Here is a tiny trained network, its code and every weight. The questions are about switching its units off for an input and a class, where a switched-off unit gives its printed mean instead of its output.

import numpy as np


def w(rows, s, z=0):
    codes = np.array(rows[::2]) - 128.0
    scale = np.full(codes.shape[1], s)
    scale[-1] = z or s
    return codes * scale


def norm(h):
    return h / np.sqrt((h * h).mean(-1, keepdims=True) + 1e-5)


def f(y):
    return y / 2 * (1 + np.tanh(0.7978845608 * (y + 0.044715 * y**3)))


def log_softmax(a):
    a = a - a.max(-1, keepdims=True)
    return a - np.log(np.exp(a).sum(-1, keepdims=True))


def net(x, mask):
    res = np.array(x, float).reshape(1, 4) / 4 @ E
    u = 0
    for l in range(3):
        y = f(norm(res) @ A[l][:, :-1].T + A[l][:, -1])
        res = res + np.where(mask[u : u + 7], y, B[l][:, -1]) @ B[l][:, :-1]
        u += 7
    return log_softmax(norm(res)[-1] @ U[:, :-1].T + U[:, -1])


A, B = {}, {}
E = w([
[3,73,63,175,152,68],'x0',
[122,98,170,139,196,201],'x1',
[91,90,118,30,83,130],'x2',
[187,179,20,92,165,117],'x3',
],0.016)
A[0] = w([
[7,13,154,80,177,128,132],'0.n1',
[205,187,133,153,159,180,2],'0.n2',
[112,128,91,115,114,74,34],'0.n3',
[142,108,141,52,33,110,1],'0.n4',
[133,144,25,56,127,78,38],'0.n5',
[206,179,48,228,211,145,57],'0.n6',
[135,75,128,172,40,85,109],'0.n7',
],0.013,0.0064)
B[0] = w([
[106,67,141,65,226,161,246],'0.n1',
[145,46,177,66,136,34,161],'0.n2',
[167,133,137,237,62,118,137],'0.n3',
[132,154,115,22,90,248,153],'0.n4',
[136,113,53,148,46,167,174],'0.n5',
[63,202,119,55,239,169,199],'0.n6',
[52,189,127,115,126,115,160],'0.n7',
],0.011,0.012)
A[1] = w([
[161,146,176,146,133,95,18],'1.n1',
[115,183,84,116,143,88,126],'1.n2',
[90,114,135,134,89,121,108],'1.n3',
[121,119,123,228,189,100,18],'1.n4',
[165,145,189,146,152,115,58],'1.n5',
[7,78,160,164,120,128,208],'1.n6',
[173,180,114,145,139,50,2],'1.n7',
],0.019,0.0064)
B[1] = w([
[152,124,49,154,81,142,132],'1.n1',
[54,103,128,168,105,155,167],'1.n2',
[93,159,157,103,111,112,138],'1.n3',
[90,63,103,50,163,70,152],'1.n4',
[85,148,129,189,110,79,145],'1.n5',
[129,86,250,41,236,26,249],'1.n6',
[66,178,134,116,171,156,138],'1.n7',
],0.015)
A[2] = w([
[141,199,253,116,115,131,133],'2.n1',
[187,196,145,44,106,158,251],'2.n2',
[166,104,202,208,126,118,116],'2.n3',
[177,86,169,186,116,208,20],'2.n4',
[129,125,135,120,120,128,2],'2.n5',
[113,114,81,227,177,143,86],'2.n6',
[131,111,177,97,163,147,178],'2.n7',
],0.019,0.0058)
B[2] = w([
[5,166,52,170,130,104,219],'2.n1',
[127,144,194,117,212,104,222],'2.n2',
[143,75,188,118,62,46,151],'2.n3',
[139,62,77,183,65,89,133],'2.n4',
[160,151,138,104,130,127,117],'2.n5',
[205,210,175,72,144,164,143],'2.n6',
[112,71,109,141,130,84,252],'2.n7',
],0.017,0.014)
U = w([
[96,214,53,135,114,187,111],'0',
[86,127,168,79,220,95,192],'1',
[198,129,115,183,133,140,26],'2',
[149,38,88,140,160,190,2],'3',
[102,93,100,174,2,88,182],'4',
[244,146,210,44,94,163,72],'5',
],0.026,0.01)

Each question gives the input, the list of numbers given to net, and the class t.
The units are the neurons (one row each of A and B). Each row of codes is followed by its name. A weight is (code - 128) times the scale printed after its matrix; where a second scale follows, it is the last column's (A, B and U).
mask holds one flag per neuron, layer by layer. A switched-off neuron (its flag False) gives its mean, the last column of its row in B, instead of its output. The means were averaged over made-up inputs and are rounded, as every weight is.
A unit's drop is (log p(t) with every unit on - log p(t) with that unit switched off) / (log p(t) with every unit on - log p(t) with every unit switched off).
The circuit of an input: a set's keep is (log p(t) with only the set's units on - log p(t) with every unit switched off) / (log p(t) with every unit on - log p(t) with every unit switched off). Starting from the 12 units with the biggest drops (on a tie, the unit counted first), units are removed one at a time, each time the one whose removal leaves the highest keep (on an exact tie, the one counted first), for as long as the keep stays at least 0.8.
circuit, biggest first: the units of the circuit, biggest drop first
unit that matters most: the unit with the biggest drop
k most important neurons: the k neurons with the biggest drops, biggest first
k most important neurons of layer l: the k neurons of layer l with the biggest drops, biggest first
drop when u is switched off: that unit's drop, to one decimal
input [-1,-1,1,7], class 0: circuit, biggest first -> [1.n6 0.n5]
input [-3,-2,4,5], class 5: unit that matters most -> 2.n1
input [-3,-8,-4,2], class 0: 2 most important neurons -> [1.n6 1.n2]
input [-8,7,5,-6], class 4: circuit, biggest first -> [1.n6 2.n4 0.n6 0.n1]
input [-6,8,-3,0], class 4: 3 most important neurons -> [1.n6 0.n1 1.n5]
input [-8,-7,6,4], class 5: circuit, biggest first -> [1.n6 2.n1]
input [-1,-4,3,3], class 0: 3 most important neurons -> [1.n6 0.n5 0.n2]
input [-5,-2,4,6], class 5: 2 most important neurons -> [1.n6 2.n1]
input [1,3,7,6], class 0: 3 most important neurons -> [1.n6 0.n5 2.n7]
input [-2,-3,4,7], class 0: 2 most important neurons -> [1.n6 0.n5]
input [-6,-4,5,1], class 5: 2 most important neurons -> [1.n6 0.n4]
input [5,-4,1,6], class 0: 2 most important neurons of layer 2 -> [2.n6 2.n7]
input [-1,-5,7,-1], class 5: 2 most important neurons of layer 0 -> [0.n4 0.n5]
input [3,-7,2,5], class 4: most important neuron -> [0.n5]
input [5,0,6,5], class 4: 4 most important neurons of layer 0 -> [0.n5 0.n6 0.n3 0.n7]
input [-7,-2,6,3], class 5: 2 most important neurons of layer 0 -> [0.n6 0.n4]
input [-5,7,0,-6], class 4: drop when 0.n6 is switched off -> 0.1
input [2,-3,2,4], class 4: drop when 0.n5 is switched off -> 0.6
input [6,-3,-5,6], class 0: drop when 1.n6 is switched off -> 0.5
input [-8,-7,5,3], class 5: drop when 1.n6 is switched off -> 0.9
